Below are the code and all the weights of a small trained network. Each question names an input and a target symbol and asks about switching units off, where a switched-off unit gives its printed mean instead of its output.

import numpy as np


def w(rows, s, z=0):
    codes = np.array(rows[::2]) - 128.0
    scale = np.full(codes.shape[1], s)
    scale[-1] = z or s
    return codes * scale


def f(y):
    return np.maximum(y, 0)


def softmax(a):
    e = np.exp(a - a.max(-1, keepdims=True))
    return e / e.sum(-1, keepdims=True)


def log_softmax(a):
    a = a - a.max(-1, keepdims=True)
    return a - np.log(np.exp(a).sum(-1, keepdims=True))


def net(x, mask):
    ids = ['αβγδεζηλμξπστφψω'.index(c) for c in x.split()]
    T = len(ids)
    res = E[ids] + P[:T]
    r = res
    for j in range(2):
        rows = slice(2 * j, 2 * j + 2)
        q, k, v = (r @ M[0][rows].T for M in (Q, K, V))
        z = softmax(np.where(np.tri(T) > 0, q @ k.T / 2**0.5, -1e9)) @ v
        o = O[0][rows]
        res = res + np.where(mask[j], z, o[:, -1]) @ o[:, :-1]
    y = f(res @ A[0][:, :-1].T + A[0][:, -1])
    res = res + np.where(mask[2:6], y, B[0][:, -1]) @ B[0][:, :-1]
    return log_softmax(res[-1] @ U[:, :-1].T + U[:, -1])


Q, K, V, O, A, B = {}, {}, {}, {}, {}, {}
E = w([
[142,86,178,163],'α',
[210,176,79,205],'β',
[130,118,165,158],'γ',
[164,200,131,160],'δ',
[117,24,60,142],'ε',
[134,69,160,166],'ζ',
[65,82,68,105],'η',
[138,69,161,160],'λ',
[66,160,105,241],'μ',
[111,90,117,160],'ξ',
[128,108,134,150],'π',
[220,170,68,103],'σ',
[138,21,171,105],'τ',
[105,81,108,168],'φ',
[148,70,147,157],'ψ',
[172,130,154,5],'ω',
],0.012)
P = w([
[254,38,147,167],'0',
[136,146,132,132],'1',
[134,148,133,128],'2',
[117,167,126,132],'3',
[120,165,125,127],'4',
[118,171,126,121],'5',
],0.0081)
Q[0] = w([
[189,63,141,189],'H1',
[213,128,95,106],'H1',
[54,252,75,124],'H2',
[30,91,169,58],'H2',
],0.03)
K[0] = w([
[203,89,141,205],'H1',
[199,152,82,96],'H1',
[2,225,120,71],'H2',
[63,80,178,109],'H2',
],0.032)
V[0] = w([
[156,177,135,141],'H1',
[116,129,35,174],'H1',
[159,190,170,75],'H2',
[118,104,4,85],'H2',
],0.023)
O[0] = w([
[144,77,77,182,191],'H1',
[49,176,33,146,208],'H1',
[170,174,196,202,41],'H2',
[216,79,9,151,252],'H2',
],0.011,0.0027)
A[0] = w([
[130,205,141,217,127],'N1',
[38,107,124,100,87],'N2',
[11,37,177,229,33],'N3',
[192,173,59,72,1],'N4',
],0.012,0.0073)
B[0] = w([
[125,62,150,139,236],'N1',
[85,87,131,105,245],'N2',
[133,248,127,162,189],'N3',
[130,215,182,102,254],'N4',
],0.017,0.0075)
U = w([
[109,199,175,146,78],'α',
[78,204,68,223,36],'β',
[110,203,172,160,2],'γ',
[202,249,107,229,161],'δ',
[150,213,62,53,43],'ε',
[99,156,158,124,136],'ζ',
[156,145,72,110,148],'η',
[100,162,165,129,132],'λ',
[84,138,103,139,101],'μ',
[113,57,94,113,176],'ξ',
[123,139,132,142,134],'π',
[174,47,19,233,221],'σ',
[189,96,186,41,136],'τ',
[121,50,66,111,137],'φ',
[112,127,138,133,147],'ψ',
[106,87,185,255,150],'ω',
],0.006,0.0051)

Each question gives the input, a string of symbols that net reads in full, and the target symbol t.
The units are the heads (2 rows each of Q, K, V and O) and the neurons (one row each of A and B). Each row of codes is followed by its name. A weight is (code - 128) times the scale printed after its matrix; where a second scale follows, it is the last column's (O, A, B and U).
mask holds one flag per unit, heads first, then neurons. A switched-off unit (its flag False) gives its mean, the last column of its rows in O or B, instead of its output. The means were averaged over made-up inputs and are rounded, as every weight is.
A unit's drop is (log p(t) with every unit on - log p(t) with that unit switched off) / (log p(t) with every unit on - log p(t) with every unit switched off).
The circuit of an input: a set's keep is (log p(t) with only the set's units on - log p(t) with every unit switched off) / (log p(t) with every unit on - log p(t) with every unit switched off). Starting from all 6 units, units are removed one at a time, each time the one whose removal leaves the highest keep (on an exact tie, the one counted first), for as long as the keep stays at least 0.8.
circuit, biggest first: the units of the circuit, biggest drop first
unit that matters most: the unit with the biggest drop
k most important neurons: the k neurons with the biggest drops, biggest first
which heads matter: for each layer, one digit per head in row order, 1 if its drop is at least 0.15 and else 0, layers parted by /
drop when u is switched off: that unit's drop, to one decimal
input δ η σ λ ψ, target δ: which heads matter => 11
input ω δ γ, target ω: circuit, biggest first => [H2 N1]
input δ τ τ ζ λ, target δ: unit that matters most => N3
input σ ξ ξ, target σ: circuit, biggest first => [H2 N4]
input ω φ τ, target ω: which heads matter => 01
input ε μ ε ε ε, target ε: circuit, biggest first => [N4 H2]
input φ δ η τ, target φ: circuit, biggest first => [H2 N4]
input ω φ μ δ φ ε, target ω: which heads matter => 01
input ξ δ ω ξ π, target ω: 2 most important neurons => [N1 N4]
input φ ω δ β λ, target φ: 3 most important neurons => [N4 N2 N3]
input φ σ β π, target σ: 2 most important neurons => [N4 N3]
input τ ε φ, target τ: which heads matter => 10
input ω φ ζ, target ω: which heads matter => 01
input μ ω ω δ γ, target ω: circuit, biggest first => [N1 H2]
input τ φ π α μ, target β: circuit, biggest first => [N3 H1]
input τ μ λ, target τ: unit that matters most => H1
input σ λ σ λ, target σ: circuit, biggest first => [H2 N4]
input β π ω β, target σ: 3 most important neurons => [N1 N4 N3]
input α σ α, target α: circuit, biggest first => [H2 N3]
input β μ φ, target β: which heads matter => 11
input φ σ μ ε, target φ: 3 most important neurons => [N2 N3 N4]
input ε ψ τ, target ε: 2 most important neurons => [N4 N1]
input φ λ φ, target φ: 3 most important neurons => [N4 N2 N3]
input σ ξ σ β ξ, target σ: unit that matters most => N4
input σ ω ε σ α, target σ: drop when N4 is switched off => 0.3
input σ γ σ τ γ ζ, target σ: drop when N3 is switched off => 0.1
input φ μ φ, target φ: unit that matters most => H2
input σ ω φ, target σ: drop when N4 is switched off => 0.3
input τ φ τ, target τ: drop when N3 is switched off => 0.1
